Below is a small trained network, with its code and all its weights. Each question gives an input and a target symbol and asks what happens when units are switched off, that is, made to give their printed mean instead of their output.

import numpy as np


def w(rows, s, z=0):
    codes = np.array(rows[::2]) - 128.0
    scale = np.full(codes.shape[1], s)
    scale[-1] = z or s
    return codes * scale


def f(y):
    return np.maximum(y, 0)


def softmax(a):
    e = np.exp(a - a.max(-1, keepdims=True))
    return e / e.sum(-1, keepdims=True)


def log_softmax(a):
    a = a - a.max(-1, keepdims=True)
    return a - np.log(np.exp(a).sum(-1, keepdims=True))


def net(x, mask):
    ids = ['ΓΞΦΨβδζημπω'.index(c) for c in x.split()]
    T = len(ids)
    res = E[ids] + P[:T]
    q, k, v = (res @ M[0].T for M in (Q, K, V))
    z = softmax(np.where(np.tri(T) > 0, q @ k.T / 4**0.5, -1e9)) @ v
    res = res + np.where(mask[0], z, O[0][:, -1]) @ O[0][:, :-1]
    y = f(res @ A[0][:, :-1].T + A[0][:, -1])
    res = res + np.where(mask[1:25], y, B[0][:, -1]) @ B[0][:, :-1]
    return log_softmax(res[-1] @ U[:, :-1].T + U[:, -1])


Q, K, V, O, A, B = {}, {}, {}, {}, {}, {}
E = w([
[142,95,124,150,150,169,210,125,160,177,116],'Γ',
[66,166,103,99,153,123,88,99,155,137,98],'Ξ',
[145,120,98,125,123,123,198,94,73,151,122],'Φ',
[126,143,121,185,106,49,123,112,194,177,95],'Ψ',
[107,133,191,142,63,108,150,131,78,167,171],'β',
[200,74,98,111,83,145,181,79,117,150,103],'δ',
[141,202,114,138,5,68,158,44,139,131,125],'ζ',
[126,123,173,71,64,113,84,52,160,154,116],'η',
[153,178,162,194,83,210,128,119,95,133,96],'μ',
[189,113,138,205,105,195,94,116,130,118,127],'π',
[69,128,137,194,76,123,132,86,142,160,214],'ω',
],0.023)
P = w([
[191,198,112,113,117,174,74,129,85,249,122],'0',
[188,149,97,122,121,190,89,132,97,222,144],'1',
[164,158,108,133,123,169,93,131,93,194,134],'2',
[153,152,111,137,127,161,107,126,97,171,128],'3',
[152,140,120,147,121,157,115,120,98,144,129],'4',
[148,124,127,153,120,150,128,112,109,123,119],'5',
[145,118,143,156,114,147,138,99,121,101,116],'6',
[141,100,155,163,117,144,146,87,135,80,110],'7',
[136,90,168,170,112,137,163,86,142,60,100],'8',
[128,82,180,177,115,137,171,76,152,37,99],'9',
[113,61,184,186,101,131,176,66,161,16,89],'10',
[143,94,183,138,71,163,179,104,158,87,77],'11',
],0.014)
Q[0] = w([
[112,205,172,192,137,127,5,134,131,84,85],'head 1',
[201,110,149,210,58,227,160,52,103,163,143],'head 1',
[118,138,152,128,130,127,203,70,77,196,36],'head 1',
[76,186,209,180,70,101,93,136,140,141,200],'head 1',
],0.011)
K[0] = w([
[111,88,167,43,173,130,127,149,110,40,167],'head 1',
[91,74,163,150,130,62,186,104,158,17,117],'head 1',
[111,123,78,183,122,143,121,88,160,60,159],'head 1',
[127,117,178,113,142,163,149,146,131,10,45],'head 1',
],0.014)
V[0] = w([
[107,133,70,53,94,172,106,71,62,97,123],'head 1',
[72,100,174,89,57,48,126,148,130,211,201],'head 1',
[50,140,115,113,206,180,143,137,142,132,178],'head 1',
[196,104,35,119,170,117,2,123,197,130,83],'head 1',
],0.0074)
O[0] = w([
[226,87,220,150,213,93,186,214,181,82,128,85],'head 1',
[133,132,81,185,72,219,126,156,238,87,127,130],'head 1',
[178,164,149,219,101,145,148,2,142,208,151,2],'head 1',
[35,105,208,85,61,117,170,131,102,118,78,187],'head 1',
],0.0086)
A[0] = w([
[152,143,129,138,161,130,98,96,36,134,190,46],'neuron 1',
[83,153,91,111,199,129,94,137,116,104,146,76],'neuron 2',
[92,136,144,94,205,161,101,118,103,133,144,163],'neuron 3',
[143,145,111,141,149,197,154,144,170,56,182,59],'neuron 4',
[158,101,131,101,173,124,161,98,55,154,157,60],'neuron 5',
[119,131,204,120,193,141,124,148,38,113,183,1],'neuron 6',
[75,177,122,115,169,156,26,190,141,72,163,79],'neuron 7',
[96,92,110,113,130,158,123,172,87,92,158,140],'neuron 8',
[165,101,93,150,190,109,136,168,141,186,148,127],'neuron 9',
[202,150,151,120,116,134,176,110,92,123,161,108],'neuron 10',
[97,114,179,159,104,162,108,142,160,106,155,71],'neuron 11',
[69,138,123,82,143,98,147,176,114,142,135,36],'neuron 12',
[90,161,73,40,143,142,78,103,131,122,123,90],'neuron 13',
[156,208,112,69,162,121,97,138,128,146,161,76],'neuron 14',
[132,121,94,168,117,155,51,150,112,120,160,163],'neuron 15',
[183,175,147,129,249,120,161,137,88,140,230,46],'neuron 16',
[114,139,114,161,115,108,79,107,147,139,210,95],'neuron 17',
[118,137,149,87,194,174,126,111,154,202,126,16],'neuron 18',
[97,137,87,169,148,146,183,175,175,105,141,27],'neuron 19',
[164,114,85,148,183,43,102,127,131,142,124,30],'neuron 20',
[138,132,51,119,173,129,162,136,175,140,124,101],'neuron 21',
[175,143,147,189,152,158,125,71,143,135,188,32],'neuron 22',
[143,152,167,146,80,144,102,55,152,157,136,87],'neuron 23',
[102,82,94,125,131,186,133,95,127,154,167,94],'neuron 24',
],0.013,0.0076)
B[0] = w([
[106,153,169,175,161,84,90,97,58,112,78,154],'neuron 1',
[161,117,173,131,123,129,152,115,107,195,131,137],'neuron 2',
[145,165,83,165,117,108,156,117,173,144,140,171],'neuron 3',
[90,160,109,186,139,103,80,129,157,148,150,178],'neuron 4',
[157,157,168,138,120,147,91,66,115,199,143,166],'neuron 5',
[116,92,10,107,129,138,90,157,193,135,154,170],'neuron 6',
[175,124,123,135,152,37,174,73,108,146,144,170],'neuron 7',
[120,138,89,153,171,160,162,123,142,154,130,254],'neuron 8',
[97,130,101,131,90,90,89,142,174,131,89,175],'neuron 9',
[141,98,135,107,106,102,83,153,147,112,156,182],'neuron 10',
[165,81,137,124,92,140,124,131,123,219,129,177],'neuron 11',
[141,128,126,149,145,140,106,127,105,66,119,186],'neuron 12',
[169,107,172,163,150,114,144,142,140,161,153,249],'neuron 13',
[148,98,98,114,80,132,131,63,123,98,143,136],'neuron 14',
[96,140,140,114,131,122,175,114,103,86,127,211],'neuron 15',
[131,132,115,147,184,176,146,63,168,2,82,144],'neuron 16',
[139,114,125,127,141,200,111,150,120,112,90,157],'neuron 17',
[172,85,136,168,178,70,185,124,137,122,164,148],'neuron 18',
[183,125,149,85,114,124,111,93,89,132,173,161],'neuron 19',
[142,202,183,128,151,253,135,124,134,122,190,178],'neuron 20',
[136,88,84,140,103,105,138,164,44,122,131,162],'neuron 21',
[113,136,184,67,104,109,141,143,170,136,162,165],'neuron 22',
[136,109,90,97,201,117,116,149,121,117,139,222],'neuron 23',
[120,186,163,125,126,95,156,123,101,98,117,234],'neuron 24',
],0.012,0.0058)
U = w([
[221,139,143,150,222,67,154,89,167,189,162,83],'Γ',
[142,203,137,57,140,160,72,92,183,166,207,109],'Ξ',
[183,147,92,101,193,178,37,56,136,154,121,109],'Φ',
[177,115,100,117,94,213,200,98,63,132,155,219],'Ψ',
[170,155,174,114,179,141,107,184,170,66,122,132],'β',
[240,38,189,50,114,155,49,119,131,178,164,152],'δ',
[168,55,49,125,205,165,110,192,146,127,157,68],'ζ',
[33,168,89,104,101,51,3,131,180,230,41,215],'η',
[213,133,161,232,82,187,88,125,150,171,168,1],'μ',
[146,149,174,57,172,91,66,117,50,135,153,61],'π',
[187,185,95,53,79,70,99,94,129,112,226,54],'ω',
],0.0052,0.0032)

Each question gives the input, a string of symbols that net reads in full, and the target symbol t.
The units are the heads (4 rows each of Q, K, V and O) and the neurons (one row each of A and B). Each row of codes is followed by its name. A weight is (code - 128) times the scale printed after its matrix; where a second scale follows, it is the last column's (O, A, B and U).
mask holds one flag per unit, heads first, then neurons. A switched-off unit (its flag False) gives its mean, the last column of its rows in O or B, instead of its output. The means were averaged over made-up inputs and are rounded, as every weight is.
A unit's drop is (log p(t) with every unit on - log p(t) with that unit switched off) / (log p(t) with every unit on - log p(t) with every unit switched off).
The circuit of an input: a set's keep is (log p(t) with only the set's units on - log p(t) with every unit switched off) / (log p(t) with every unit on - log p(t) with every unit switched off). Starting from the 12 units with the biggest drops (on a tie, the unit counted first), units are removed one at a time, each time the one whose removal leaves the highest keep (on an exact tie, the one counted first), for as long as the keep stays at least 0.8.
units of the circuit, in order: the units of the circuit, biggest drop first
most important unit: the unit with the biggest drop
k most important neurons: the k neurons with the biggest drops, biggest first
drop of u: that unit's drop, to one decimal
input Ψ π β, target η: most important unit => neuron 6
input δ Γ δ Ξ Ξ δ, target δ: units of the circuit, in order => (head 1; neuron 5; neuron 10)
input δ ζ δ η, target δ: units of the circuit, in order => (neuron 11; head 1)
input Ψ π ζ π Ψ ζ μ β, target Φ: 2 most important neurons => (neuron 16; neuron 5)
input δ Γ Ψ Ψ δ Ψ ζ μ, target Γ: units of the circuit, in order => (head 1; neuron 7)
input π π δ Ψ μ Ψ π, target Ψ: units of the circuit, in order => (head 1; neuron 15; neuron 8)
input μ μ η Ψ Ψ ζ Φ δ, target ζ: units of the circuit, in order => (head 1; neuron 21)
input β Ξ π, target δ: units of the circuit, in order => (head 1; neuron 10; neuron 11; neuron 8)
input δ δ Γ β Γ Ψ π δ δ η Ψ π, target Ψ: units of the circuit, in order => (head 1; neuron 15)
input μ δ Ψ ω π, target Ξ: 2 most important neurons => (neuron 22; neuron 4)
input Ψ Ψ Ψ π δ δ β, target ζ: units of the circuit, in order => (head 1; neuron 6)
input π μ π β Ξ ω μ, target Ξ: units of the circuit, in order => (head 1; neuron 22)
input π Φ Γ, target Γ: units of the circuit, in order => (neuron 18; head 1)
input Ψ ζ δ δ Γ, target ζ: units of the circuit, in order => (head 1)
input Ψ β Ψ μ Ψ δ μ Ψ Γ Ψ π Ψ, target π: units of the circuit, in order => (head 1; neuron 12)
input Ξ δ Γ Φ Ψ Ξ Φ ω Ψ Ψ Γ Ψ, target Φ: 3 most important neurons => (neuron 20; neuron 23; neuron 17)
input Ψ Γ Ψ ω β π, target ω: 2 most important neurons => (neuron 22; neuron 15)
input Ξ Ψ Γ Ψ Ψ μ μ, target Φ: 2 most important neurons => (neuron 16; neuron 6)
input Ψ Ξ π Ψ Ψ β Ψ δ Ξ ζ ζ ω, target Γ: 3 most important neurons => (neuron 7; neuron 4; neuron 8)
input Ψ δ Γ Ψ δ π μ, target η: 2 most important neurons => (neuron 6; neuron 1)
input η Ψ Ψ Ψ Ψ Ψ Ξ Φ β, target β: most important neuron => (neuron 16)
input Ψ Ψ Ψ Ψ β, target Ψ: 2 most important neurons => (neuron 15; neuron 17)
input η Γ δ δ, target δ: drop of neuron 5 => 0.3
input π π Ψ β δ Ψ β Ξ δ ω δ, target ω: drop of head 1 => 1.0
input Ψ Ξ ω, target δ: drop of neuron 11 => 0.3
input π Γ δ Ψ π δ Ψ Ψ ζ μ β, target Φ: drop of neuron 16 => 0.2
input Ψ μ Γ μ Ψ ω π π Ξ η, target δ: most important unit => neuron 11
